Each row has a name. Each question is about the rows just above it.

z748: [160  82  72 195  68 137 110 177 196  74 107 138  94  67 157  92]
z201: [131  83  81 174  90 138  95 163 173  89 120 113 106 101 147  97]
z752: [105 119 101 129 110 117 105 117 129 101 125 109 107 111 124 102]
z296: [131  83  95 160  96 138  95 163 173  89 120 113  84  85 174  78]
z528: [125 108 109 133 108 112 114 121 142 109 103 121 121 109 126 109]
z974: [125 108 109 133 108 112 114 121 142 102 117 128 108  99 146  99]
z874: [131  82  95 161  96 128 109 150 163  96 108 122 106  93 158  92]
z482: [131  83  81 174  90 138  95 163 173 123 115 118 112 116 116 118]
Go on from [94 67] to the end of its row.	[157  92]
After [123 115 118 112], its row goes on with	[116 116 118]
After [ 95 161  96], its row goes on with	[128 109 150 163  96 108 122 106  93 158  92]
Go on from [150 163] to the end of its row.	[ 96 108 122 106  93 158  92]

z201: [ 87 193  84 165 113 149 199]
z282: [152  99 127 126 115 123 120]
z482: [152  99 127 126 116 123 163]
The rest of the row after [152  99 127 126 115]:	[123 120]
The rest of the row after [ 84 165 113]:	[149 199]
After [ 99 127 126 115 123], its row goes on with	[120]
Go on from [193  84 165] to the end of its row.	[113 149 199]

z974: [168 168 113  93 135 139 100 143 133 161 139 146]
z748: [158 168 102 108 151 155  98 129 130 159 126 179]
z528: [159 168 102 108 152 154  98 129 130 158 126 179]
z482: [159 168 103 109 128 154  98 129 130 158 124 151]
z296: [159 168 103 109 152 154  98 129 130 158 126 177]
z219: [168 168 113  93 135 139 100 143 133 161 139 138]
z567: [175 165  96  96 153 144  98 129 131 161 124 150]
z201: [160  66  75 149 132 153  80 159 130 150 174 189]
z752: [157  66  75 149 131 154  80 159 130 149 174 187]
After [103 109 128 154], its row goes on with	[ 98 129 130 158 124 151]
After [153 144  98 129], its row goes on with	[131 161 124 150]
After [159 126], its row goes on with	[179]
The rest of the row after [130 150 174]:	[189]

z874: [127 132 125 146 119 129 121 127 125  85 123 127 125]
z528: [132 134 157 156 119 154 144 124 103 166  96 157 141]
z567: [144 141 125 148 152 137 126 136 122 167  96 157 141]
z482: [ 92 162  99 150 146 114 122 144 127 109 122 148 135]
z752: [125 133 157 156 119 130 121 127 121 172 104 122 123]
z201: [104 150 105 170 157  98 160 140 137 188 135 145 135]
z974: [104 142 132 115 124 178 181 164 150  67  81  88  89]
z219: [142 120  62  84 120 129 155 139 130 112 155 139 149]
z960: [139 114 121 160  98 158 142 152  91 167  97 168 162]
Go on from [156 119 154] to the end of its row.	[144 124 103 166  96 157 141]
After [119 130 121 127], its row goes on with	[121 172 104 122 123]
After [150 105 170], its row goes on with	[157  98 160 140 137 188 135 145 135]
After [170 157], its row goes on with	[ 98 160 140 137 188 135 145 135]
After [133 157 156 119], its row goes on with	[130 121 127 121 172 104 122 123]
The rest of the row after [109 122 148]:	[135]
After [167  96], its row goes on with	[157 141]

z201: [173 124 156 134  94 157 122 127  89 143 183]
z567: [172 122 152 137  99 150  86 140  96 138 180]
z282: [171 122 152 137  98 150  86 140  96 138 180]
z874: [149 129 148 137 129 143 104 127  97 138 149]
z748: [134 133 132 136 129 136 118 126 127 121 125]
z960: [134 132 133 135 129 137 120 126 126 122 126]
z219: [131 131 132 132 129 130 122 126 127 125 125]
The rest of the row after [132 133]:	[135 129 137 120 126 126 122 126]
After [136 129], its row goes on with	[136 118 126 127 121 125]
After [ 99 150  86 140], its row goes on with	[ 96 138 180]
Go on from [136 129 136] to the end of its row.	[118 126 127 121 125]

z282: [134 114 130 156 139 106 132 124 112 149 117 137 143  92 152 101 119 117
 100 138 121 116 134 136 161 119 114 125 112 124 131 134 124 145 138 132
 101  98 143 127 120 131  82 116 134 147 114 147 145 110 124 141 144 137
 113 110 132]
z296: [134 114 130 156 139 106 132 124 112 149 117 137 143  92 152 101 119 117
 100 138 131 132 134 136 161 119 114 125 112 124 131 134 124 145 138 132
 101  98 143 127 120 131  82 116 134 147 114 147 145 110 124 141 144 137
 113 110 132]
z974: [ 74 132 104 156 139 105 132 129 119 124 126 128 130 136 133 126 140 165
 125 129 136 111 139 137 127 119 125 141 148 130 125 107 140 144 128 136
 115 135 118 128 122 112 169 141 138 136 128 106 135 128 127 134 134 105
 108 125 125]
z752: [134 114 130 156 139 106 132 124 112 149 117 137 143  92 152 101 119 117
 100 138 131 121 134 136 161 119 114 125 112 124 131 134 124 145 138 132
 101  98 105 127 120 131  82 116 134 147 114 147 145 110 124 141 144 137
 113 110 132]
z482: [ 85 133 112 146 127 159 116 136 112 112 136 139 120 135 134 129 144 151
 102 137 122 116 132 145 116 119 118 129 133 125 117 110 144 153 129 123
 109 127 120 125 138 119 152 136 144 132 124 116 124 143 124 118 127 103
 120 113 132]
The rest of the row after [122 116]:	[132 145 116 119 118 129 133 125 117 110 144 153 129 123 109 127 120 125
 138 119 152 136 144 132 124 116 124 143 124 118 127 103 120 113 132]
The rest of the row after [152 136 144]:	[132 124 116 124 143 124 118 127 103 120 113 132]

z974: [134 116 133  72]
z201: [137 156  91 170]
z874: [ 98 131 140 140]
z282: [119 115 133 146]
The rest of the row after [115 133]:	[146]
After [134 116 133], its row goes on with	[72]

z296: [127 147 102 123 140 150]
z960: [126 147 123 123 148  73]
z748: [126 147 102 123 141 150]
The rest of the row after [126 147 123 123]:	[148  73]
Go on from [126 147 102 123] to the end of its row.	[141 150]
The rest of the row after [123 140]:	[150]
Go on from [102 123 140] to the end of its row.	[150]
The rest of the row after [126 147 102]:	[123 141 150]
Whose row is [126 147 102 123 141 150]?	z748
The rest of the row after [126 147 102 123 141]:	[150]

z752: [ 97 150 115 116 101 136 182 154 178 149 136 111 143 128 100 102 135 105
 123 143 124 150  94  84 127 111]
z748: [100 158 112 116  95 141 175 148 157 141 137 121 143 129 100 106 128 108
 121 141 113 157  76  84 126 106]
z201: [ 98 156 123 112  89 130 168 143 163 135 137 120 145 127 109 104 133  95
 112 141 106 157  71  79 118 103]
z528: [ 97 150 115 116 101 136 182 153 178 149 136 111 150 124 101 102 135 105
 123 143 124 150  94  96 133 112]
Go on from [137 121] to the end of its row.	[143 129 100 106 128 108 121 141 113 157  76  84 126 106]
After [143 129 100], its row goes on with	[106 128 108 121 141 113 157  76  84 126 106]
After [ 84 126], its row goes on with	[106]
The rest of the row after [136 182 153]:	[178 149 136 111 150 124 101 102 135 105 123 143 124 150  94  96 133 112]

z296: [101 154 147 115  76  96  81  87  82 110 102  93 179  94 108 175  90 128
  84  86 153 180]
z748: [105 132 128 136 100 118 104 101  99 130 128 103 150 103 129 146 100 115
 101 101 156 148]
z960: [ 77  98  93 168  98 138  94  83  86 159 156  84 137  80 160 123  80  80
  87  83 182 143]
z752: [132 121 121 131 131 133 136 132 133 129 133 137 117 136 128 116 132 130
 133 136 120 120]
z201: [112 126 124 140 107 125 110 106 106 133 135 113 142 112 131 136 105 122
 106 110 147 147]
z282: [115 142 141 121 118 119 119 116 117 123 127 115 131 116 125 129 116 114
 117 119 136 126]
z482: [103 150 142 110  92  97  87  98  95 108 100  94 169  95 111 163 102 118
  96  93 146 159]
z567: [119 120 125 136 111 127 111 110 109 135 131 112 140 111 136 137 109 119
 111 108 149 145]
z528: [114 142 141 121 100 111 103 107 103 120 113 108 157 110 118 157 107 128
 104 104 143 161]
z874: [119 121 118 137 119 128 105  99 103 150 135 122 157 110 118 157 106 119
 112 108 149 121]
z219: [ 97 112 107 155 111 137 105 100 103 150 148 101 137  98 151 127 100 103
 103 101 164 141]
Go on from [114 142 141 121] to the end of its row.	[100 111 103 107 103 120 113 108 157 110 118 157 107 128 104 104 143 161]
After [109 119 111 108 149], its row goes on with	[145]
Go on from [105 100 103 150] to the end of its row.	[148 101 137  98 151 127 100 103 103 101 164 141]
After [157 110 118 157 107], its row goes on with	[128 104 104 143 161]
The rest of the row after [119 121]:	[118 137 119 128 105  99 103 150 135 122 157 110 118 157 106 119 112 108
 149 121]

z201: [114 115 185 145 136 111 116 144 153 112 123 113 114 117 116]
z960: [114 115 185 144 136 147 137 117  85 145 135 144 142 144 140]
z974: [114 114 185 143 111  96 106 151 190  97 116 114 114 105 102]
z748: [126 135 104 119 136 135 137 121 105 135 135 137 127 106 102]
z752: [126 121 148 135 119 116 116 134 152 117 121 116 123 121 117]
After [113 114], its row goes on with	[117 116]
Go on from [114 114 185 143] to the end of its row.	[111  96 106 151 190  97 116 114 114 105 102]
After [114 114 185], its row goes on with	[143 111  96 106 151 190  97 116 114 114 105 102]
Go on from [114 115 185 144 136] to the end of its row.	[147 137 117  85 145 135 144 142 144 140]
After [144 153], its row goes on with	[112 123 113 114 117 116]
After [145 136 111], its row goes on with	[116 144 153 112 123 113 114 117 116]

z296: [128 126 126 128 128 128 129 126 126 128 116 129 127 131]
z567: [132 127 126 126 130 133 125 121 126 128 116 136 131 124]
z528: [128 126 126 128 128 128 130 124 126 127 117 129 127 130]
z482: [127 126 126 127 128 128 131 126 126 127 103 124 127 133]
z752: [127 125 124 124 128 128 129 124 126 128 117 130 127 129]
z201: [126 126 127 128 127 127 130 108 130 127 117 125 126 132]
z219: [125 124 125 126 128 128 130 126 127 127 100 122 125 132]
z282: [126 126 126 128 127 127 131 126 126 127 118 125 125 132]
z874: [129 124 125 124 130 131 132 126 126 128  89 130 129 130]
z974: [128 125 125 126 129 129 129 123 126 128  97 128 128 132]
z748: [131 131 132 133 127 123 129 108 130 127 186 145 132 115]
z960: [129 124 125 124 130 131 127 122 126 128  89 130 129 128]
After [128 128 130 126 127], its row goes on with	[127 100 122 125 132]
Go on from [126 128 117 130 127] to the end of its row.	[129]
After [129 108 130 127], its row goes on with	[186 145 132 115]
The rest of the row after [128 131 126]:	[126 127 103 124 127 133]
After [126 128  97 128 128], its row goes on with	[132]
After [126 126 130 133], its row goes on with	[125 121 126 128 116 136 131 124]

z567: [114 154 144 135  84 139 108]
z974: [139 141 170 113  98 115 116]
z960: [139 151 172 128  89 128 116]
z752: [154 108  79 105 155 201 106]
z748: [141 141 170 113  98 115 116]
z482: [154 108  79 105 149 119 142]
z296: [108 151 171 128  89 128 112]
After [139 141 170 113  98], its row goes on with	[115 116]
After [151 172 128  89 128], its row goes on with	[116]

z201: [ 88  83 153  81 148 150 135 153 101 129 163 119 131 144  94 158 178 128
 106 144 144 102  57 184  75 131 142 140 154 141 112  93  99 178 117 174
 133 167 108 130 199  84 109 117 139 154 101 129 142 192  98 121 121 159]
z748: [117  98 169 118 155 172 149 143 153 135 105 172 141 148  78 128 161 100
 142 148 114 140  80 141 138 116 161 116  97 149 114 100 136 137 156 169
 137 146 130 157 183  83 126 160 156 176 130 134 155 161 119  89 162 161]
z974: [167 135 117 133 117 121 131 143 101 102 155 121 133 163 166 128 150 122
 140 105 121  90 128 140 143 128  98 115 155 132 141 105 151 144 102 120
 109 123 145 134  88 150 136 154 125 121  95 142 112 112 107 139 117 129]
z482: [170 136 127 142 123 131 129 140 114 109 139 131 133 161 158 122 144 116
 148  99 106  98 131 127 160 116 161 116  96 133 133 105 158 129 116 119
 109 118 154 144  85 144 136 161 126 119 102 145 111 106 110 128 129 129]
z282: [154 119 150 127 142 153 127 149 118 119 140 130 127 164 140 131 155 113
 147  95  93  91 101 139 150 101 104  97 127 138 116  91 149 135 123 136
 111 133 156 156 109 120 124 161 130 122  99 153 116 128 100 117 140 140]
z296: [118 144 112 118 125 107 122 133 107 137 179  82 121 120 167 157 122 174
 111 135 168 118 145 160  87 157 116 165 188 123 144 157 104 158 105 124
 140 148 118 103 131 158 129  90 118 106 134 132 127 149 138 176 104 122]
z752: [ 88  84 162 165 155 156 113 136 152 169 117 146 135 123 139 135 125 134
 149  96  88 147 163  97 188  94 130 108  88 133 111 139 153  94 175 125
 127 121 178 170 113 131 129 144 123  96 141 154 112 110 139 127 151 127]
z567: [167 139 136 149 155 156 112 139 124 122 130 139 134 153 152 123 141 116
 150  96  98 110 139 116 172 108 108 102 119 134 127 111 160 118 132 120
 111 117 162 153  90 140 134 161 138 154 110 147 110 103 116 125 136 128]
Go on from [139 154] to the end of its row.	[101 129 142 192  98 121 121 159]
Go on from [140 143 128  98] to the end of its row.	[115 155 132 141 105 151 144 102 120 109 123 145 134  88 150 136 154 125
 121  95 142 112 112 107 139 117 129]
The rest of the row after [88 83]:	[153  81 148 150 135 153 101 129 163 119 131 144  94 158 178 128 106 144
 144 102  57 184  75 131 142 140 154 141 112  93  99 178 117 174 133 167
 108 130 199  84 109 117 139 154 101 129 142 192  98 121 121 159]
The rest of the row after [155 156 113]:	[136 152 169 117 146 135 123 139 135 125 134 149  96  88 147 163  97 188
  94 130 108  88 133 111 139 153  94 175 125 127 121 178 170 113 131 129
 144 123  96 141 154 112 110 139 127 151 127]
Go on from [161 116  97] to the end of its row.	[149 114 100 136 137 156 169 137 146 130 157 183  83 126 160 156 176 130
 134 155 161 119  89 162 161]
After [150  96], its row goes on with	[ 98 110 139 116 172 108 108 102 119 134 127 111 160 118 132 120 111 117
 162 153  90 140 134 161 138 154 110 147 110 103 116 125 136 128]

z201: [153 123 160 192 146 131 158]
z874: [128 107 121 126 166 168 158]
z296: [129 107 121 192 165 169 158]
The rest of the row after [128 107 121]:	[126 166 168 158]
Go on from [166 168] to the end of its row.	[158]
The rest of the row after [129 107 121 192 165]:	[169 158]

z219: [154 150 138 120 107 134 106 116 144  98 137 136  73 146 150 146 131 122]
z752: [116 117 136 121 135 111 150 151 107 120  87  99 119 136 107 106 139 154]
z874: [136 131 125 136 123 125 124 110 148 125 116 119 137 124 150 130 114 125]
z748: [109 111 123 119 146 128 142 137 113 127 114 100 165  99 113 119 128 147]
z974: [155 150 131 126 120 106 128 134 137 117 107 117 133 119 141 120 132 148]
z296: [120 122 125 113 141 152 123 124 122 118 150 119 125 126 124 143 128 128]
z567: [117 122 130 125 135 110 150 141 111 136 145 141 120 136 108 130 136 123]
Go on from [154 150] to the end of its row.	[138 120 107 134 106 116 144  98 137 136  73 146 150 146 131 122]
The rest of the row after [141 111 136 145 141]:	[120 136 108 130 136 123]
The rest of the row after [124 150 130 114]:	[125]
After [136 108], its row goes on with	[130 136 123]
The rest of the row after [120 136]:	[108 130 136 123]
After [135 111 150], its row goes on with	[151 107 120  87  99 119 136 107 106 139 154]

z201: [131 119 129 153 103 117 135  89]
z282: [129 128 129 157 139 125 119 126]
z296: [134 126 146 117 132 126 105 114]
z748: [109 133 148 158 111 147 135 115]
z752: [145 133 131 117 138 123 128 142]
z482: [128 129 124 111 137 120 142 123]
z960: [131 129 125 134 127 137 120 144]
z567: [146 133 149 158 139 121 148  97]
z974: [109 124  61  62 129 127 129 189]
Go on from [125 134 127 137] to the end of its row.	[120 144]
The rest of the row after [146 133]:	[149 158 139 121 148  97]
Go on from [129 157 139] to the end of its row.	[125 119 126]
The rest of the row after [109 133]:	[148 158 111 147 135 115]
After [133 149 158], its row goes on with	[139 121 148  97]
Go on from [158 139] to the end of its row.	[121 148  97]
The rest of the row after [129 124]:	[111 137 120 142 123]

z296: [ 90 112 130 119]
z482: [ 90 112 130 133]
z748: [ 91 112 130 119]
Where do [ 90 112 130 119] appear?	z296
Go on from [ 91 112 130] to the end of its row.	[119]
Whose row is [ 90 112 130 133]?	z482
Where do [ 91 112 130 119] appear?	z748
Go on from [ 91 112] to the end of its row.	[130 119]

z752: [150 121  88 110  95  96 132 117 104 168 159 184 117 144 148 104 139 127
 112 134 140 132 142 114 141 143]
z960: [106 144 163 153 161 170 123 117 151 112 104  94 142 136  86 154 121 105
 144 139 124 116 164 149 127 113]
z748: [108 161 157 145 131 156 109 126 136 116 115 129 116  82 165 105 145  91
 119 134 124 116 165 149  96 111]
z482: [138  80 128 136 115 127 107 141 130 122 106 129 134 135  79 154 131 157
 169 113  94 136 107 123 122 171]
z282: [153 106  85 113  95 123 123 149 123 171 155 180 111 160 123 111 134 128
 120 140 137 136 145 115 135 153]
z296: [116 142 155 125 137  96 132 117 103  85 114  96 129  74 178 119 131 158
 145 139 134 109 111 129 121 110]
z219: [118  80 129 136 115 111 175 116 122 128 149 118 145 126 170 120 119 119
  94 132 154 123 119 125 154  83]
z528: [118 103 155 136 145 133  86 104 120  84 100  67 108 124  99 142 115 131
 143 124 129 117 118 144 111 131]
The rest of the row after [124 116 165 149]:	[ 96 111]
After [136  86 154], its row goes on with	[121 105 144 139 124 116 164 149 127 113]
After [ 80 128 136 115], its row goes on with	[127 107 141 130 122 106 129 134 135  79 154 131 157 169 113  94 136 107
 123 122 171]
After [ 96 132 117 103], its row goes on with	[ 85 114  96 129  74 178 119 131 158 145 139 134 109 111 129 121 110]
The rest of the row after [129 136 115]:	[111 175 116 122 128 149 118 145 126 170 120 119 119  94 132 154 123 119
 125 154  83]
After [157 169], its row goes on with	[113  94 136 107 123 122 171]
After [144 139], its row goes on with	[124 116 164 149 127 113]

z528: [132 153 111 133]
z201: [132 153 110 134]
z567: [133 152 111 141]
z748: [132 153 111 134]
Whose row is [133 152 111 141]?	z567
After [133 152], its row goes on with	[111 141]
The rest of the row after [152 111]:	[141]
The rest of the row after [133 152 111]:	[141]
After [132 153 110], its row goes on with	[134]
Whose row is [132 153 110 134]?	z201

